Below is a small trained network, with its code and all its weights. Each question gives an input and a target symbol and asks what happens when units are switched off, that is, made to give their printed mean instead of their output.

import numpy as np


def w(rows, s, z=0):
    codes = np.array(rows[::2]) - 128.0
    scale = np.full(codes.shape[1], s)
    scale[-1] = z or s
    return codes * scale


def f(y):
    return y / 2 * (1 + np.tanh(0.7978845608 * (y + 0.044715 * y**3)))


def softmax(a):
    e = np.exp(a - a.max(-1, keepdims=True))
    return e / e.sum(-1, keepdims=True)


def log_softmax(a):
    a = a - a.max(-1, keepdims=True)
    return a - np.log(np.exp(a).sum(-1, keepdims=True))


def net(x, mask):
    ids = ['αβγεζλμξπσψ'.index(c) for c in x.split()]
    T = len(ids)
    res = E[ids] + P[:T]
    u = 0
    for l in range(3):
        r = res
        for j in range(2):
            rows = slice(3 * j, 3 * j + 3)
            q, k, v = (r @ M[l][rows].T for M in (Q, K, V))
            z = softmax(np.where(np.tri(T) > 0, q @ k.T / 3**0.5, -1e9)) @ v
            o = O[l][rows]
            res = res + np.where(mask[u + j], z, o[:, -1]) @ o[:, :-1]
        u += 2
        y = f(res @ A[l][:, :-1].T + A[l][:, -1])
        res = res + np.where(mask[u : u + 4], y, B[l][:, -1]) @ B[l][:, :-1]
        u += 4
    return log_softmax(res[-1] @ U[:, :-1].T + U[:, -1])


Q, K, V, O, A, B = {}, {}, {}, {}, {}, {}
E = w([
[79,103,215],'α',
[120,215,91],'β',
[2,96,149],'γ',
[57,68,71],'ε',
[146,100,115],'ζ',
[188,90,107],'λ',
[166,118,164],'μ',
[104,146,198],'ξ',
[92,70,158],'π',
[65,132,195],'σ',
[168,151,220],'ψ',
],0.022)
P = w([
[183,45,253],'0',
[79,95,114],'1',
[72,116,73],'2',
[96,105,71],'3',
[100,94,95],'4',
[73,86,106],'5',
[79,78,129],'6',
[95,73,157],'7',
[79,68,173],'8',
[92,64,191],'9',
[61,56,205],'10',
],0.0035)
Q[0] = w([
[92,8,168],'0.h1',
[83,153,148],'0.h1',
[172,143,149],'0.h1',
[61,152,69],'0.h2',
[94,223,110],'0.h2',
[99,158,164],'0.h2',
],0.011)
K[0] = w([
[121,253,109],'0.h1',
[128,179,198],'0.h1',
[182,134,129],'0.h1',
[92,32,86],'0.h2',
[169,56,158],'0.h2',
[128,154,183],'0.h2',
],0.012)
V[0] = w([
[133,118,141],'0.h1',
[124,102,129],'0.h1',
[118,202,90],'0.h1',
[95,51,130],'0.h2',
[114,129,155],'0.h2',
[124,66,249],'0.h2',
],0.012)
O[0] = w([
[105,112,81,133],'0.h1',
[117,111,77,131],'0.h1',
[254,184,180,110],'0.h1',
[128,109,43,199],'0.h2',
[172,123,198,158],'0.h2',
[196,140,124,254],'0.h2',
],0.0067)
A[0] = w([
[175,84,142,96],'0.n1',
[136,76,77,70],'0.n2',
[173,215,138,1],'0.n3',
[220,246,137,31],'0.n4',
],0.011,0.0043)
B[0] = w([
[166,10,1,207],'0.n1',
[100,69,89,252],'0.n2',
[58,124,144,132],'0.n3',
[197,174,221,173],'0.n4',
],0.008,0.0032)
Q[1] = w([
[254,90,85],'1.h1',
[221,41,181],'1.h1',
[88,74,25],'1.h1',
[73,98,169],'1.h2',
[42,67,24],'1.h2',
[161,92,142],'1.h2',
],0.0089)
K[1] = w([
[167,210,152],'1.h1',
[129,210,70],'1.h1',
[119,2,210],'1.h1',
[112,182,151],'1.h2',
[105,237,77],'1.h2',
[29,229,173],'1.h2',
],0.0087)
V[1] = w([
[111,254,106],'1.h1',
[151,113,191],'1.h1',
[101,34,213],'1.h1',
[76,158,150],'1.h2',
[40,88,118],'1.h2',
[216,223,59],'1.h2',
],0.0066)
O[1] = w([
[59,194,58,42],'1.h1',
[83,254,75,107],'1.h1',
[95,146,231,176],'1.h1',
[45,143,140,116],'1.h2',
[202,165,152,200],'1.h2',
[161,149,141,2],'1.h2',
],0.0064,0.006)
A[1] = w([
[190,134,219,86],'1.n1',
[229,250,169,161],'1.n2',
[40,254,186,61],'1.n3',
[20,242,21,254],'1.n4',
],0.0058,0.0034)
B[1] = w([
[60,213,148,225],'1.n1',
[59,101,137,232],'1.n2',
[189,1,46,197],'1.n3',
[105,109,172,252],'1.n4',
],0.0085,0.0023)
Q[2] = w([
[140,129,96],'2.h1',
[249,165,141],'2.h1',
[197,23,239],'2.h1',
[128,136,75],'2.h2',
[199,65,86],'2.h2',
[141,98,146],'2.h2',
],0.011)
K[2] = w([
[197,192,48],'2.h1',
[247,26,75],'2.h1',
[171,85,164],'2.h1',
[130,111,67],'2.h2',
[139,150,145],'2.h2',
[112,165,33],'2.h2',
],0.012)
V[2] = w([
[202,174,5],'2.h1',
[104,177,95],'2.h1',
[161,175,147],'2.h1',
[146,149,178],'2.h2',
[164,122,150],'2.h2',
[47,123,74],'2.h2',
],0.012)
O[2] = w([
[89,133,60,5],'2.h1',
[51,83,176,43],'2.h1',
[116,143,22,69],'2.h1',
[147,117,225,123],'2.h2',
[48,152,173,141],'2.h2',
[2,107,154,118],'2.h2',
],0.0043,0.018)
A[2] = w([
[254,67,31,6],'2.n1',
[67,176,239,111],'2.n2',
[212,198,169,124],'2.n3',
[105,238,155,153],'2.n4',
],0.0086,0.0022)
B[2] = w([
[88,184,102,254],'2.n1',
[61,168,97,217],'2.n2',
[169,163,106,206],'2.n3',
[89,115,2,150],'2.n4',
],0.013,0.0081)
U = w([
[123,170,116,129],'α',
[50,123,116,95],'β',
[127,117,4,90],'γ',
[127,180,179,12],'ε',
[158,85,149,180],'ζ',
[147,142,76,254],'λ',
[99,183,85,4],'μ',
[105,74,50,47],'ξ',
[205,177,113,71],'π',
[111,136,86,210],'σ',
[110,162,130,161],'ψ',
],0.016,0.0046)

Each question gives the input, a string of symbols that net reads in full, and the target symbol t.
The units are the heads (3 rows each of Q, K, V and O) and the neurons (one row each of A and B). Each row of codes is followed by its name. A weight is (code - 128) times the scale printed after its matrix; where a second scale follows, it is the last column's (O, A, B and U).
mask holds one flag per unit, layer by layer, with each layer's heads first. A switched-off unit (its flag False) gives its mean, the last column of its rows in O or B, instead of its output. The means were averaged over made-up inputs and are rounded, as every weight is.
A unit's drop is (log p(t) with every unit on - log p(t) with that unit switched off) / (log p(t) with every unit on - log p(t) with every unit switched off).
The circuit of an input: a set's keep is (log p(t) with only the set's units on - log p(t) with every unit switched off) / (log p(t) with every unit on - log p(t) with every unit switched off). Starting from the 12 units with the biggest drops (on a tie, the unit counted first), units are removed one at a time, each time the one whose removal leaves the highest keep (on an exact tie, the one counted first), for as long as the keep stays at least 0.8.
circuit, biggest first: the units of the circuit, biggest drop first
unit that matters most: the unit with the biggest drop
k most important neurons: the k neurons with the biggest drops, biggest first
top k neurons in layer l: the k neurons of layer l with the biggest drops, biggest first
which heads matter: for each layer, one digit per head in row order, 1 if its drop is at least 0.15 and else 0, layers parted by /
input π π λ β π π π π ξ, target π: which heads matter -> 11 / 10 / 00
input β ψ β γ β π π λ ε π, target β: 3 most important neurons -> 0.n4; 2.n3; 0.n1
input π π ε π π π β α α, target π: top 2 neurons in layer 2 -> 2.n3; 2.n1
input π π λ β λ ψ α ξ π π ψ, target π: circuit, biggest first -> 2.n3
input π ψ π μ, target π: circuit, biggest first -> 0.h2; 2.n3
input π ζ π α β μ π π π ε, target π: circuit, biggest first -> 0.h1; 2.n2
input π β ψ π ζ, target π: top 3 neurons in layer 1 -> 1.n2; 1.n1; 1.n3
input π π π γ β, target π: circuit, biggest first -> 1.h1; 0.h2; 2.n3
input π π π π π π β α π γ π, target π: circuit, biggest first -> 0.h1; 2.n3
input π π β α ξ σ α, target π: circuit, biggest first -> 0.h1; 2.n3
input π ψ β σ, target π: circuit, biggest first -> 0.h1; 2.n3; 0.h2
input π ζ β π λ, target π: which heads matter -> 11 / 11 / 10
input β β ψ π λ ε β π ζ, target β: 4 most important neurons -> 0.n4; 1.n4; 2.n3; 0.n1
input π π π ζ λ β, target π: 2 most important neurons -> 0.n2; 2.n2
input λ ψ λ ε λ π π π, target ζ: unit that matters most -> 1.h1
input β π μ π ψ π, target β: 2 most important neurons -> 0.n4; 1.n4
input β ε λ π α α, target β: which heads matter -> 10 / 11 / 11
input β π π ψ π ε λ λ ζ λ, target β: which heads matter -> 11 / 11 / 00
input π λ π λ ψ π, target ζ: which heads matter -> 11 / 10 / 00
input ψ π π ε, target ξ: unit that matters most -> 0.n2
input π λ λ α, target ε: top 2 neurons in layer 0 -> 0.n1; 0.n2
input π α ψ ξ π π β π λ ψ μ, target π: 2 most important neurons -> 0.n2; 2.n3
